[ 238  265  133 -193  -43 -128 -163 -102  165  -95 -126  154 -244  145
 -128  191  -34  248  -53 -240  -55 -102  199 -317   25   32  392   36
   26   41  -81  -97  -16 -335  131   32  136  251 -135 -289   37  -18
 -237]  zir
[ 121   38   74   66  -85 -276  154 -174 -122 -137 -237   55   13 -239
   16  224    6  365   20  183   -4  -99  148  133  259   45  -13  342
    6 -369   -5  -78  304  -13   70  427 -262   10  155  211 -310 -266
 -107]  Nubam
[ -91 -158  108  -16  113    4  307 -161  -43  163  -78  -14  -80 -130
   55   13   -8  -14  -11  -51   20  -38  -73  -58    4  -47 -158  -31
  242 -116  -78 -157  -74  -94 -122   51  -77  -84   -3  139  -56 -103
  -91]  Nubam
[ -62  -86 -103  -44   -3   36  209  -86  232  -76   -7   23 -145  -30
   59   51  -56  -49  156   35   41  109  133  -86  -73   35   35   15
 -160  114  -90  -90 -144   24   40 -156   35  -92 -169  -40  -36  -59
    1]  boku
[ -69   -6   13  -73  324   69 -199  132 -220   84   97  -20   91  218
 -294 -282  120 -241  -61 -145 -212   11 -542  -32  -57 -158 -149 -308
  219  246   11   99   13   17  -99 -250  263    2  104   46  547  296
  -38]  Monor
[  74  -85  -75   94   -7 -222  105   13  -21 -115  -13   48   83  -33
  -24  -24   31   49   81  231  -28   61  -91  127  161   55   77  104
  -78  -36   17   60  168  175  109    8  -65  -38  118  178   47  -85
   41]  Radu
[ -44 -134  164   88 -161   57    6    4  -47  172   21  -44   88 -155
  143  -46  -90   34  -23   11   96 -114  115  106  -79  -36 -316   62
   84  -99  178  -26  -81   77  -97   21 -113  -49  100  105 -206 -205
  -20]  buzu
[ -31   45    4 -133  -35  126 -140   44   53   72   21  -72  107  -59
  219  -88   26 -192 -133   82  -81  -70 -196  209   59  112 -306 -141
   79  -75  150   40  -70  226  -53   55   89  -36  128  -83   18   31
   83]  kemek
[ -38   -7  111  -79   90   60   62 -135 -170  145  -76    4  -28 -153
  147  -58 -152  206 -189 -206   74  -88   87  -21  -95 -170  -77   55
  209 -129   -3 -254  -74 -205 -109  217  -83  -74   34   96 -189  -34
  -87]  kemek
[ 187   91  227   48 -225 -152 -199   85  106  -67  -29   94  -39  192
 -208  182  -53  121   57  -20 -140 -201  146 -125  -11   23 -243   19
 -141   68  132  206   94   35  -22 -189  117  189  -30    8  176 -184
 -140]  kemek
[  82  362 -121 -299   82  131 -372  -15   38 -115  -14    0  -78  115
   96  -28  -45   12 -234 -215  -62    0  -71  -12  -10   33  261  -98
   22   48  -58  -87 -100 -123   55  154  256   85  -24 -409   49  298
   62]  buzu
[  26  -99 -219   13  321 -204  329  -63   52 -197  -34   87 -156  126
 -259    0  153 -100  195  158 -187  247 -333 -111  126  -52  284  -86
  -26  172 -255  -13  137   28  154 -184   66  -50  -29  206  398  100
  -77]  buzu
[ -83    9 -195  -68  463   27  171  -82 -129  -78   -3  -12  -41   10
  -14 -126   88 -142  -89   16 -214  124 -552  136  105 -109  -25 -197
  183   12 -211  -78   73   71  -47   95  113 -173  162  192  332  260
   58]  boku
[  65   88 -198 -114  239 -151  -64    6 -107 -209    2   81   34   42
 -140  -81   84  153  -31   -2 -133  102 -137   85  213  -78  342   38
  -45   54 -112  -12  183   31  261  124   70   10  130   51  251  218
  -71]  boku
[  26  126  154   32 -224  114 -131   24  113   35  -44    2   -8  -46
  182  200 -221  139  -74  -84  -99 -267  263  103  -67  -27 -599    5
 -120 -126  199   53  -46  138 -184   85   25   -3   -5   62 -148 -194
   45]  kemek
[ -61  183  240 -193   84  286 -530   96 -230  274   37  -71  122   81
  -17 -179   -3 -155 -268 -379 -137 -269 -206   22 -106 -107 -327 -240
  362   24  203    0 -167  -71 -239   11  257  101  108 -262  176  228
  -89]  Nubam
[ 184   29  277  -99 -183  -46 -203   61   34  153  -38   44   28   73
   71   49  -89  167 -209 -135  -72 -162  102 -153 -127   34 -261  -43
  114  -16  113   -3    7 -149   11  -30   50  159   -2   99  -21 -240
 -174]  zurup
[ -17  281  -95 -154   38  165 -183  -80   44  -65  -23  -29  -30 -137
  232   34  -95   80 -127 -116  -52  -82   91  215  142   -9  -77   22
  -20 -155   63 -108  -69   75  -22  279   80  -63   23 -208 -131  165
   75]  zurup
[  72   48  168   45   37 -122 -197   49 -203   -6  -15   44   45  104
 -340  -24   43   92   31 -130 -169 -202  -61   -8  125 -151 -105   -4
  124   -5  128  107  154   22  -32  -50   80  133  143   33  247   80
 -172]  zurup
[-110  -70   39   95 -181  179  149  -45  160   48   17  -93  -18 -155
  401   55 -194 -167  -15  213   60  -83   38  228  -84   97 -565  -19
  -92 -138  121   26 -150  248 -275   42  -90 -217  -10  100 -284 -215
  266]  zir
[  70  -79  193   37   50 -161  130 -127 -205  108  -63  -19  -30 -122
 -113  -13   67    8   17   44   39  -63 -114   -7  157    0   48  113
  271 -181   26  -82   62  -82  -75  129  -90   14  154  -80  -54   22
 -113]  Monor
[ -97  132 -127 -206  152  232   94  -82  205  -34  -39    7 -217   33
  209   51 -152  -27 -136 -162  -95   73   -5  -60 -179  -23 -105 -207
  -48   84 -133 -171 -199  -83  -21   35  162  -94 -155  -80    2  102
   81]  Nubam
[ -16   77  166  -48 -203  159  -28  -88  153   99  -22   16 -139 -124
  177  158 -220  173  -35 -199   48 -216  435  -22  -87  -85 -290   84
  -38  -97  143  -93 -195  -27 -104   67   -7   10  -59  -91 -251 -141
  -96]  kemek
[ 134  203  -90 -210  268 -153 -166  -73 -214 -112  -35   74  -20    2
  -62  -95   84  264 -273  -68 -147   48 -263   86  249  -98  409  -11
  191 -107  -81 -120  232 -112  237  359   58   69  269    1  116  257
 -140]  Monor
[  19  -75   27   70  -44 -138  142  -35  -42  -16  -68   14   26 -101
   74   39  -71  161   44   87   54   12   94   16    3   14  -59  147
  -61  -64    3  -61   50   36    8   57 -106  -65  -17  167 -106 -145
    0]  buzu
[  -7  -67  -61  -41   58  -52  316 -193  -13  -26 -101  -11  -80 -183
  299    8  -94  145 -115  119  145  127   10   37  -34   55  118  102
   21 -144 -124 -228  -11  -69    8  239 -164 -153   15  120 -270 -140
   67]  kemek
[-166  -82   25  136  -58   77  140  -40   26   56    5  -37   30 -154
   72   72 -110   -5  130   32  -10 -105  141  181    8 -103 -431   47
  -70 -120  113   15  -64  229 -191   -7  -79 -157  -10   91  -99  -94
   72]  kemek
[  68  114 -126  -45   99 -111  -27  -62 -119 -165  -31   75   -9  -42
  -35   32  -61  313  -67  -57  -51  -25  126   87  179 -137  250  140
  -56  -80  -33  -77  148   -9  189  248  -37    4  100   62   -2  103
  -57]  buzu
[ 110 -114  162  216 -278 -173   -9  100   59  -59   49  116   48    9
 -178  125 -119  267  239   22   -7 -184  407    5   60 -108 -204  200
 -244   16  206  192  101  168   35 -218  -65   82   -6  264   34 -338
 -128]  kemek
[ -55   90 -181  139  261 -211  138  -95 -204 -252  -46   56  -65   11
 -322   49   49  114  155   75 -135   66 -157  120  278 -166  265  110
  -32  -66 -141   16  245   95   27  115  -10  -79  114   35  198  276
   56]  Monor
[ -23  -16   62  -99  -96  126   38  -55  112   92  -50  -14  -43  -26
  344  -16 -197   64 -215  -87   82  -14   91  -59 -251   51 -191  -62
   28    1   -6 -147 -180  -81  -88   50   -5  -60  -93   19 -186 -182
   76]  Nubam
[  33  266 -149 -128  149  -65 -327   40 -120 -193   -2   93   97   68
 -236  -10   12  302  -19 -209 -204  -94  101   63  224 -204  110   64
  -94   29   38   37  162    5  176  105  111   76   14  -26  218  244
 -122]  Monor
[  13  168   16  -91 -124   66 -241   71  305  -85   53  125 -128  160
 -200  146 -144  205  181 -324 -135 -111  502 -232  -37 -137  -65   -9
 -293  234  111   47 -149  -38   97 -300  207  133 -290 -131  181  -17
 -206]  Monor
[   6    2 -181 -139  233  -86   33  -66 -102 -109   39   48  -37  -38
 -116 -172   33  116   65  -76   46  167    7  -46  138 -103  539   77
  -10   92  -98 -163   -6  -90  241   41   37  -31  -18  -84   96  230
 -112]  Radu
[ 146  143 -175 -273  249  -87  -77  -37   21 -172  -24   91 -100  146
  -34 -118  100   76 -168  -54 -105  185 -226 -139   55   25  509 -123
   22  183 -210 -125   82 -200  281   37  160   82   17  -30  236  201
 -111]  Radu
[ -68   54  -77 -122   90  114  -48  -76 -103   62   25  -53   14 -158
  200 -121  -74   33 -144  -74   83   32   29  122   16  -32  153   24
  101 -101   16 -194 -131   -2   34  230  -18 -105   61 -200 -184  153
   68]  Nubam
[ -22 -136  402  -54 -187  232   45  -48  163  395  -52  -15 -135  -58
  177  100 -184   42  -59 -356  106 -199  335 -306 -370  -57 -489  -68
  202   24  115 -164 -347 -260 -248 -156   27   55 -197    5 -197 -333
 -236]  Monor
[ -19 -147  -18   47 -186 -114  263 -121  138   -8  -40   25  -58 -137
  132   62 -119  138  150  122  213   64  324  -44  -51   73   66  209
 -148  -26   -7  -66  -92   22   19  -89 -158  -79 -142   40 -260 -247
    6]  Nubam
[  94  153  157 -144  -37   -4 -333   54 -126   54  -18   25  118    8
    3  -38  -45  174 -211 -141 -136 -217   25   83   83  -66 -185  -19
  135  -90  169    2   64  -16   35  135   53  111  139   12   59   -1
 -144]  boku
[-159   74  -52 -125  -25  388 -117   72  294  178  138  -75  -62   90
  230  -74 -194 -248   -9 -240   -2   17  208  -96 -279  -17 -339 -248
 -129  283   71  -64 -436   80 -174 -338  248 -134 -367 -261  122  124
   89]  zurup
[ -33    8  107  -70   75  159 -109   81   52  165   34  -18  -13  102
   76  -43  -36 -170 -152 -102 -200  -90 -292    4 -114  -38 -477 -275
  147   76   74   41  -64   77 -184 -120  181  -16   75  156  242   -8
  -10]  Monor
[  77   77 -112   -8  -52 -149 -164   77   56 -192   78   89   49   33
 -234  -18   21  145  223   32  -70   10  281   32  247  -70  270  151
 -264  133   96   81   72  149  284 -126   47   56  -58  -87  160   94
 -122]  Radu
[   8   -5 -114  114  273 -316  138 -103 -293 -221  -60   69   27  -41
 -393  -31  171   55  214  159 -157   32 -256  179  444 -129  358  143
   98 -157  -63   31  318  113   80  117  -75   -8  211   81  214  220
  -58]  zurup
[ -55  -93 -152   82  213 -203  365 -167  -17 -122   -7   74 -176  -83
 -263   31   34   97  251   51  -46   91   40  -14  278 -179  326  136
    2  -45 -133  -82   71   59  117   -7  -74 -101   18  106  131  138
 -126]  zurup
[  -9  101  -26  -27   -6   19  -41    2  152 -124   -3   36  -23   35
    3   89  -51   21   31  -13 -170  -83   63   73   96   -3 -233  -51
 -141   27   41   64   21  139    2  -25   95  -21  -12   17  133   24
    9]  boku
[  79   66   84 -296  246  104  -64  -53  -99  175  -84    3  -10  115
  256 -114  -24  -26 -484 -187 -126    5 -435 -103 -188   33 -118 -322
  356    1 -120 -230  -16 -270  -86  144  151   27   48  114  113   45
  -42]  Radu
[-152 -377 -156  260  -67  -83  696 -110  294  -23   15   12 -205  -93
   55  113 -115  -96  410  250  163  249  205  -87 -185   -2 -104  133
 -283  133 -138  -13 -162  182  -82 -352 -142 -246 -234  231  -86 -274
  113]  kemek
[-128 -136 -340  241  -18 -167  494 -151  197 -341   47   34  -89 -224
   22   66  -31   90  399  373  179  264  211  164  233   28  335  327
 -410  -27 -127  -20   35  303  181  -13 -229 -276  -54  125 -160 -105
  213]  buzu
[ -92 -246  -25  103  229 -128  358 -128 -321   77    6  -29   35 -203
  -65 -161   70    9   29  143   43   84 -213  137  168 -171  139   89
  233 -157  -62 -158  112   36   24  126 -207 -165  207  277  -38   39
  -50]  kemek
[-108  100 -184  -11  323   19  -97   37 -111 -147   57   15    1  171
 -212 -145   31 -141   53  -71 -188  101 -345   38    3 -149    3 -140
  -38  198  -91   64   29   48  -97 -160  207  -96  -26   21  400  320
   96]  Radu
[  65    8  320  -42 -198  101    5 -125    6  201 -177  -74  -46  -95
  320  116 -136  -38 -242  -30  105 -219  -10  -29 -217  145 -423  -20
  255 -224   78 -111 -120 -134 -286  179  -56   30   46 -102 -338 -274
   37]  zurup
[  17 -102  286  -61  -65   99 -251  115 -124  254   41  -51  205   37
   70 -159  -36  -52 -214 -129  -79 -224 -171   25 -158  -47 -596 -158
  240   28  216   78  -68   11 -142  -98   67   37  133  214  111 -186
 -101]  boku
[  -4 -188   27  106  -41 -173  219  -39  -57  -61   -7    4   38 -128
   32  -24   18   36   88  253   58   49  -35  108  124   61   62  131
    2 -113    8    2   87  156   60   48 -158  -72  138  142  -74 -149
   45]  boku
[ -42 -127  124  -59 -144  115  268 -196  176  154   -1  -41 -181 -242
  250   47 -111  -13   40  -15  184  -27  313  -45    3   29  -38   96
  108 -146   48 -233 -260  -53  -61   38 -115  -81  -72 -163 -343 -161
  -72]  Monor
[-134  105  270 -100 -268  432 -549  206    5  355   93 -114  257   -6
  285 -109 -205  -64 -248 -321  -26 -315  193   97 -342  -58 -899 -176
   58   46  393   65 -288   89 -278 -131  139    2  -70  -56  -93 -130
   18]  zir
[  88   77  364  -18 -396  130  -91  -69  152  163 -102   -3  -63 -103
  439  203 -360  297 -259 -179  146 -279  425  -48 -274   62 -573   72
  -12 -159  175  -85 -154 -146 -203  172  -92   41 -101   81 -475 -442
   10]  Nubam
[ -97  -66 -360   20  144  -69   33   49   59 -240  145   70   47   66
 -268 -172   62  -20  320   54  -42  224  100   32  116 -132  372   76
 -327  302  -43   26   -7  196  262 -319   81  -99 -125  -22  297  207
  -11]  kemek
[-244 -342  -92  -51  270  125  518 -179  -67  199   61  -52 -150 -170
  113 -256  -76 -134   98  -62  258  278    7 -159 -185 -119  308  -24
  174  104 -189 -377 -325 -137  -56 -130 -115 -270 -155   -6  -79   77
   -8]  zir
[ -78  -25   -6   55  -24   53   94  -56  -19   34  -70  -55   47 -186
  190   76  -30  -29  -44  134  -49  -85  -70  278   76   18 -383   33
   59 -238   58    3   51  206 -120  218  -87 -122  183  147 -179  -89
  103]  zurup
[ -45   92  -42 -119  103   79  -15  -60   92   12   15   72 -143  -14
 -113   41  -48  102  118 -275  -59  -53  235  -87   29 -187   98    2
    3   83  -19  -99 -138  -80   14 -110  102   31 -111 -104  103  147
 -177]  buzu
[ -15 -229   53   41  -60  -14  -12  130  142  106  145   43   18  117
 -321  -99   76 -186  334  -44 -101  -32  119 -165   32  -96 -119  -70
  -76  280  167  130 -110  161   61 -541  146   60 -138   77  357  -61
 -233]  zurup
[  24  152  -31  103   30 -181 -141   43  -59 -172    3   79    9  129
 -346   90   10   97  154  -23 -206 -106  -12   42  199 -115  -27   60
 -128   27   52  179  207  113    4  -67   90   71   32  -13  275  146
  -26]  zir
[  48   91  -46 -127  -35   45   77 -120  161 -151  -93   39 -146  -54
  180  133  -81  103  -32   19  -49  -47   92   49   53   48  -61    7
  -91  -83  -36  -88  -21   37   20  126   26  -17  -27   -5 -124  -75
   15]  Radu
[-108   26  100 -101   39  300  -38  -92  -72  214  -40 -140   49  -89
  374  -93  -68 -288 -266  -34   58  -62 -297  118 -227   97 -411 -202
  234 -107   49 -134 -198  -19 -371   86   69 -131   50 -147 -148    0
  202]  kemek
[  28 -120  208   77 -278  -46  270 -144  145  113 -110    5 -118 -179
  259  205 -221  210  -19   49  195  -88  375  -84 -164   78 -260  184
  -33 -170   34 -147 -116  -74 -105   94 -197  -59  -85   76 -398 -402
  -13]  buzu
[  16  123 -230  -29  233 -180  194 -169 -139 -319 -147   26  -96  -56
  -23   46   56   55  -21  225  -56  137 -286  175  239   60  318  109
  -32 -176 -208  -83  236   78   47  331  -32  -93  177  -49   -5  202
  166]  zurup
[  27  -17  400   58 -434  166 -124  -23  150  287   -4   26  -83  -45
  123  184 -302  227   11 -393   99 -386  644 -234 -242 -130 -524   76
   18  -46  292  -32 -269 -180 -270 -173  -35  141 -252    3 -326 -379
 -167]  Nubam
[  43  148 -237 -195  276  -76 -159    5 -135 -209    4   60  104   41
  -48 -144  101  113 -120   -8 -139   86 -251  132  173  -50  267  -40
  -30   32  -72  -18  174   39  186  121  115   -8  121   44  237  236
    2]  kemek
[ -50   18 -100  -56  116  114    3    3  -67   48   14  -30   40  -75
  185 -102 -123   29  -89  -61   41   71    1   76 -108  -46  -64  -28
  -22   31    3 -139  -95   16  -55   77   20 -142  -14   44  -46   62
   95]  buzu
[  22  101   39    3   68 -126   -2  -88 -100  -81  -52   88  -34 -102
 -208  130   11  238  100  -94 -154 -170  176  104  361 -178   -6  159
   42 -197   51  -12  168   49   56  169  -31   52   91   61   69   89
 -198]  zurup
[  74    7  -84   74  -77 -177    5   36  -41 -167  -38    5  149  -78
  100   22   52   71   -6  321  -66   31 -131  298  242  142  -74   98
 -119 -147   72  107  256  303  121  173  -91  -43  197  172  -32 -101
  118]  Radu
[ -82   74 -100  -52  196   76   20  -25   18    2   -1    5  -12    9
   41    5  -22  -77  -83  -19 -201  -36 -231  120   60  -77 -268 -160
   68  -10  -33    0   29   86  -79   57   98  -95   82  149  175  114
   48]  Radu
[   2   36  120  -92  -47  114  -82  -39  -42  128  -24  -86   -2  -59
  183  -55    2 -171 -160   17   46  -38 -161   33  -84  127  -98  -87
  192 -102   69  -96 -110   -5 -143   84   44    3   85 -236 -129    4
   83]  kemek
[-100 -221 -276  132  293  -87  306   35   -6  -97  133   -1  -14  109
 -185 -260   37 -346  312  155  -19  313 -349    1  -69  -77  147  -57
  -84  320 -143   78  -71  134  -56 -424   79 -171  -78   79  414  182
  163]  Nubam
[ -60 -150   62   11    3   18  216  -39   75   95    2  -23  -89  -56
   39   29   -6  -83   71   52  -26   24  -45   -3   -3    4 -238  -50
   66  -11    1  -28  -68  122  -74  -92   -3  -76   10   75   38  -74
  -27]  Monor
[  35  146   28 -144  146  -34 -198  -44  -46  -20  -32  101  -82  147
 -322   -2   18   79   52 -308 -117  -88   60 -208   12 -150  227  -20
   66  140  -11  -58  -43 -210   17 -118  184  141  -93 -226  252  230
 -225]  kemek
[-110   13  218 -181  113  229 -105  -66 -170  257  -57  -85   51 -136
  204  -87  -56  -41 -294 -242  -57 -204 -175   91  -58  -69 -469 -149
  386 -200   77 -180 -135  -56 -217  217   57  -62  133   22  -94   47
  -45]  zurup
[-114  -62   -1  162 -220   59  149  -52  141  -24   28  -63    6 -241
  188  116 -144  -26  208  177   83  -92  286  251  109   35 -362  170
 -192 -166  191   35 -103  334 -120   28 -133 -170  -10  -13 -283 -169
  171]  boku
[-109 -141 -312  122  302 -250  457 -160  -78 -193  -40   63 -109  -81
  -42  -43   39   56  110  283   18  345 -277  111  174  -47  540   69
    6  -79 -260 -138  170  135   88  126 -125 -206  132  183   47  109
  153]  Monor
[ 109   65  197  -89   -7   13  -12 -111  -25  121  -57   30  -92  -48
   40   99  -20   99 -139 -102 -113 -202    7  -18  111  -71 -201  -46
  236 -151   69  -91   46 -112  -65  133  -13   85   85   72  -31 -110
 -199]  Radu
[  23  151  -18 -180  132   52  -25 -116   12  -43  -33   58 -171   -6
  -31   53  -85  164  -88 -236 -111  -98   94  -59   96 -160   51  -24
   75  -32  -48 -135  -50 -129   59  154   66   31  -14  -57   20  126
 -134]  Nubam
